Below is a small trained network, with its code and all its weights. Each question gives an input and a class and asks what happens when units are switched off, that is, made to give their printed mean instead of their output.

import numpy as np


def w(rows, s, z=0):
    codes = np.array(rows[::2]) - 128.0
    scale = np.full(codes.shape[1], s)
    scale[-1] = z or s
    return codes * scale


def norm(h):
    return h / np.sqrt((h * h).mean(-1, keepdims=True) + 1e-5)


def f(y):
    return np.maximum(y, 0)


def log_softmax(a):
    a = a - a.max(-1, keepdims=True)
    return a - np.log(np.exp(a).sum(-1, keepdims=True))


def net(x, mask):
    res = np.array(x, float).reshape(1, 6) / 4 @ E
    u = 0
    for l in range(3):
        y = f(norm(res) @ A[l][:, :-1].T + A[l][:, -1])
        res = res + np.where(mask[u : u + 12], y, B[l][:, -1]) @ B[l][:, :-1]
        u += 12
    return log_softmax(norm(res)[-1] @ U[:, :-1].T + U[:, -1])


A, B = {}, {}
E = w([
[120,120,212],'x0',
[128,128,128],'x1',
[127,129,128],'x2',
[24,100,109],'x3',
[127,127,127],'x4',
[161,4,122],'x5',
],0.012)
A[0] = w([
[185,101,124,126],'L0N1',
[183,159,124,54],'L0N2',
[172,142,138,26],'L0N3',
[124,130,117,62],'L0N4',
[198,212,133,196],'L0N5',
[141,136,124,66],'L0N6',
[163,159,23,23],'L0N7',
[182,143,25,53],'L0N8',
[240,142,130,2],'L0N9',
[175,138,120,42],'L0N10',
[156,142,250,43],'L0N11',
[143,141,68,33],'L0N12',
],0.019,0.0059)
B[0] = w([
[165,103,71,200],'L0N1',
[168,163,118,167],'L0N2',
[176,158,127,146],'L0N3',
[127,108,130,128],'L0N4',
[186,225,112,255],'L0N5',
[137,135,127,129],'L0N6',
[74,111,245,195],'L0N7',
[95,56,237,210],'L0N8',
[233,175,109,204],'L0N9',
[174,141,135,151],'L0N10',
[90,64,252,206],'L0N11',
[94,126,188,155],'L0N12',
],0.034,0.0079)
A[1] = w([
[106,220,115,47],'L1N1',
[130,119,145,12],'L1N2',
[141,96,108,16],'L1N3',
[135,115,119,83],'L1N4',
[91,219,136,112],'L1N5',
[118,209,110,103],'L1N6',
[2,137,42,137],'L1N7',
[125,130,194,5],'L1N8',
[130,133,107,8],'L1N9',
[114,128,120,83],'L1N10',
[161,42,65,45],'L1N11',
[55,127,138,130],'L1N12',
],0.026,0.0028)
B[1] = w([
[112,67,75,199],'L1N1',
[111,148,120,147],'L1N2',
[99,117,101,151],'L1N3',
[122,123,119,138],'L1N4',
[101,50,102,226],'L1N5',
[127,73,77,195],'L1N6',
[255,197,148,239],'L1N7',
[104,121,167,254],'L1N8',
[128,136,125,128],'L1N9',
[141,131,129,137],'L1N10',
[67,86,70,211],'L1N11',
[212,160,181,241],'L1N12',
],0.044,0.0082)
A[2] = w([
[93,118,250,107],'L2N1',
[91,85,72,70],'L2N2',
[66,211,94,83],'L2N3',
[88,84,71,65],'L2N4',
[110,92,93,61],'L2N5',
[117,80,105,57],'L2N6',
[89,99,115,82],'L2N7',
[122,175,173,68],'L2N8',
[125,169,166,58],'L2N9',
[113,108,108,92],'L2N10',
[162,192,101,74],'L2N11',
[135,135,123,5],'L2N12',
],0.022,0.003)
B[2] = w([
[3,186,160,253],'L2N1',
[101,69,81,169],'L2N2',
[94,154,189,129],'L2N3',
[87,87,59,170],'L2N4',
[113,90,109,156],'L2N5',
[143,77,141,158],'L2N6',
[165,113,86,150],'L2N7',
[105,168,47,166],'L2N8',
[113,154,62,159],'L2N9',
[125,108,102,144],'L2N10',
[201,162,106,162],'L2N11',
[141,133,122,128],'L2N12',
],0.038,0.014)
U = w([
[70,150,224,127],'0',
[249,160,140,72],'1',
[124,113,138,254],'2',
[99,17,89,45],'3',
],0.015,0.0084)

Each question gives the input, the list of numbers given to net, and the class t.
The units are the neurons (one row each of A and B). Each row of codes is followed by its name. A weight is (code - 128) times the scale printed after its matrix; where a second scale follows, it is the last column's (A, B and U).
mask holds one flag per neuron, layer by layer. A switched-off neuron (its flag False) gives its mean, the last column of its row in B, instead of its output. The means were averaged over made-up inputs and are rounded, as every weight is.
A unit's drop is (log p(t) with every unit on - log p(t) with that unit switched off) / (log p(t) with every unit on - log p(t) with every unit switched off).
The circuit of an input: a set's keep is (log p(t) with only the set's units on - log p(t) with every unit switched off) / (log p(t) with every unit on - log p(t) with every unit switched off). Starting from the 12 units with the biggest drops (on a tie, the unit counted first), units are removed one at a time, each time the one whose removal leaves the highest keep (on an exact tie, the one counted first), for as long as the keep stays at least 0.8.
circuit, biggest first: the units of the circuit, biggest drop first
unit that matters most: the unit with the biggest drop
top k neurons: the k neurons with the biggest drops, biggest first
k most important neurons of layer l: the k neurons of layer l with the biggest drops, biggest first
drop of u: that unit's drop, to one decimal
input [3,6,-7,-5,-3,3], class 1: circuit, biggest first	L0N9
input [1,0,-7,-3,3,-3], class 1: top 2 neurons	L0N9, L1N11
input [-6,-6,0,-5,-4,-7], class 3: 4 most important neurons of layer 1	L1N5, L1N1, L1N6, L1N7
input [-7,8,0,-6,-6,7], class 0: top 3 neurons	L0N8, L0N7, L1N7
input [-4,-3,4,8,7,-8], class 1: top 3 neurons	L1N7, L0N5, L0N9
input [-5,1,-3,7,-5,-8], class 3: 3 most important neurons of layer 1	L1N5, L1N1, L1N6
input [5,6,-2,-3,-2,-7], class 3: top 2 neurons	L0N5, L0N8
input [-8,7,-8,-6,6,-3], class 0: 2 most important neurons of layer 0	L0N8, L0N7
input [-6,4,-7,8,-3,5], class 1: top 2 neurons	L0N9, L1N7
input [-5,-3,-2,0,-1,-7], class 3: 2 most important neurons of layer 0	L0N5, L0N11
input [-6,-1,-3,8,-6,7], class 1: 2 most important neurons of layer 0	L0N9, L0N1
input [0,-4,6,7,1,5], class 1: top 3 neurons	L0N9, L0N8, L0N11
input [1,-3,-4,6,-3,-7], class 3: 2 most important neurons of layer 0	L0N8, L0N11
input [-8,4,0,-5,-2,2], class 0: unit that matters most	L0N8
input [-8,4,2,-6,-3,-6], class 0: 2 most important neurons of layer 0	L0N8, L0N7
input [-2,8,-3,-4,-3,-3], class 1: top 2 neurons	L0N5, L0N9
input [3,2,8,-3,2,-6], class 3: drop of L0N5	0.4
input [5,-2,-4,7,2,-2], class 1: drop of L0N11	0.5
input [-3,1,6,7,3,-3], class 1: 2 most important neurons of layer 0	L0N5, L0N9
input [2,-6,7,5,0,1], class 1: drop of L0N8	0.7
